Below is a small trained network, with its code and all its weights. Each question gives an input and a class and asks what happens when units are switched off, that is, made to give their printed mean instead of their output.

import numpy as np


def w(rows, s, z=0):
    codes = np.array(rows[::2]) - 128.0
    scale = np.full(codes.shape[1], s)
    scale[-1] = z or s
    return codes * scale


def norm(h):
    return h / np.sqrt((h * h).mean(-1, keepdims=True) + 1e-5)


def f(y):
    return y / 2 * (1 + np.tanh(0.7978845608 * (y + 0.044715 * y**3)))


def log_softmax(a):
    a = a - a.max(-1, keepdims=True)
    return a - np.log(np.exp(a).sum(-1, keepdims=True))


def net(x, mask):
    res = np.array(x, float).reshape(1, 3) / 4 @ E
    u = 0
    for l in range(4):
        y = f(norm(res) @ A[l][:, :-1].T + A[l][:, -1])
        res = res + np.where(mask[u : u + 3], y, B[l][:, -1]) @ B[l][:, :-1]
        u += 3
    return log_softmax(norm(res)[-1] @ U[:, :-1].T + U[:, -1])


A, B = {}, {}
E = w([
[85,188,4,1,40,115,116,166,209,114,99],'x0',
[212,123,160,228,52,197,78,21,162,57,63],'x1',
[180,89,32,173,21,140,218,95,97,94,234],'x2',
],0.0071)
A[0] = w([
[96,140,129,44,122,99,158,160,162,97,133,81],'0.n0',
[92,183,115,1,132,107,98,148,105,116,173,116],'0.n1',
[78,172,169,107,114,134,196,79,173,135,168,1],'0.n2',
],0.0076,0.0025)
B[0] = w([
[73,136,126,227,94,115,90,137,130,93,150,208],'0.n0',
[33,144,83,229,133,132,83,201,114,169,158,253],'0.n1',
[171,95,152,166,122,130,3,192,132,72,99,114],'0.n2',
],0.014,0.0056)
A[1] = w([
[145,147,247,118,187,164,126,193,149,137,47,7],'1.n0',
[47,228,58,178,64,74,142,150,93,105,166,206],'1.n1',
[171,181,123,167,219,127,100,116,215,137,2,2],'1.n2',
],0.006,0.00082)
B[1] = w([
[163,127,99,106,2,98,231,74,112,58,106,176],'1.n0',
[166,153,94,72,160,160,177,190,202,128,71,254],'1.n1',
[180,121,29,120,129,143,76,217,158,145,162,171],'1.n2',
],0.0091,0.0078)
A[2] = w([
[116,132,96,112,116,81,115,198,116,112,89,11],'2.n0',
[72,110,190,153,159,67,109,153,128,152,11,148],'2.n1',
[89,165,124,154,152,127,58,99,173,141,110,5],'2.n2',
],0.011,0.0028)
B[2] = w([
[75,2,27,153,200,73,89,147,90,166,162,254],'2.n0',
[145,178,36,79,80,91,140,112,216,13,68,221],'2.n1',
[35,16,165,163,130,111,121,232,151,72,110,185],'2.n2',
],0.0099,0.0047)
A[3] = w([
[235,197,115,79,79,102,126,105,164,109,30,193],'3.n0',
[1,139,144,55,58,177,65,79,145,209,52,2],'3.n1',
[58,127,101,94,174,56,168,198,129,115,91,216],'3.n2',
],0.0075,0.0028)
B[3] = w([
[234,152,77,9,68,101,72,58,136,106,64,230],'3.n0',
[54,75,192,139,157,123,74,172,185,202,195,127],'3.n1',
[124,187,138,46,91,160,52,190,159,72,128,254],'3.n2',
],0.012,0.0085)
U = w([
[217,207,110,72,83,126,114,53,113,101,80,187],'0',
[92,177,194,87,186,168,109,148,80,225,189,3],'1',
[35,171,62,135,131,118,99,231,165,123,134,188],'2',
[113,74,194,247,172,133,197,73,32,159,168,111],'3',
],0.012,0.0037)

Each question gives the input, the list of numbers given to net, and the class t.
The units are the neurons (one row each of A and B). Each row of codes is followed by its name. A weight is (code - 128) times the scale printed after its matrix; where a second scale follows, it is the last column's (A, B and U).
mask holds one flag per neuron, layer by layer. A switched-off neuron (its flag False) gives its mean, the last column of its row in B, instead of its output. The means were averaged over made-up inputs and are rounded, as every weight is.
A unit's drop is (log p(t) with every unit on - log p(t) with that unit switched off) / (log p(t) with every unit on - log p(t) with every unit switched off).
The circuit of an input: a set's keep is (log p(t) with only the set's units on - log p(t) with every unit switched off) / (log p(t) with every unit on - log p(t) with every unit switched off). Starting from all 12 units, units are removed one at a time, each time the one whose removal leaves the highest keep (on an exact tie, the one counted first), for as long as the keep stays at least 0.8.
circuit, biggest first: the units of the circuit, biggest drop first
most important unit: the unit with the biggest drop
k most important neurons: the k neurons with the biggest drops, biggest first
top k neurons in layer l: the k neurons of layer l with the biggest drops, biggest first
drop of u: that unit's drop, to one decimal
input [-2,1,-3], class 0: most important unit => 0.n1
input [-8,-6,2], class 3: circuit, biggest first => (0.n1; 1.n1; 3.n0)
input [-3,-2,6], class 3: 4 most important neurons => (0.n1; 3.n0; 3.n2; 1.n1)
input [-1,1,-5], class 0: 3 most important neurons => (0.n1; 1.n0; 0.n0)
input [-4,4,3], class 3: 2 most important neurons => (1.n1; 2.n1)
input [-5,7,3], class 3: 4 most important neurons => (1.n1; 2.n1; 3.n0; 3.n2)
input [-5,6,2], class 3: circuit, biggest first => (3.n0; 3.n2)
input [0,-1,7], class 0: 2 most important neurons => (0.n1; 2.n0)
input [-3,1,3], class 3: 2 most important neurons => (3.n0; 1.n1)
input [-1,-1,7], class 0: 2 most important neurons => (0.n1; 2.n0)
input [-4,-3,4], class 3: 3 most important neurons => (0.n1; 3.n2; 3.n0)
input [-5,1,0], class 3: 4 most important neurons => (0.n1; 1.n1; 2.n1; 3.n0)
input [-1,3,2], class 0: 3 most important neurons => (2.n0; 2.n2; 0.n1)
input [-8,-8,-8], class 0: most important unit => 2.n1
input [-2,-1,0], class 3: top 2 neurons in layer 3 => (3.n2; 3.n0)
input [1,5,-6], class 0: 2 most important neurons => (0.n1; 1.n0)
input [-7,-6,6], class 3: drop of 3.n2 => 0.1
input [2,0,6], class 0: drop of 2.n2 => 0.1
input [-4,-5,3], class 1: drop of 3.n0 => 0.2
input [-6,-5,0], class 1: most important unit => 3.n0
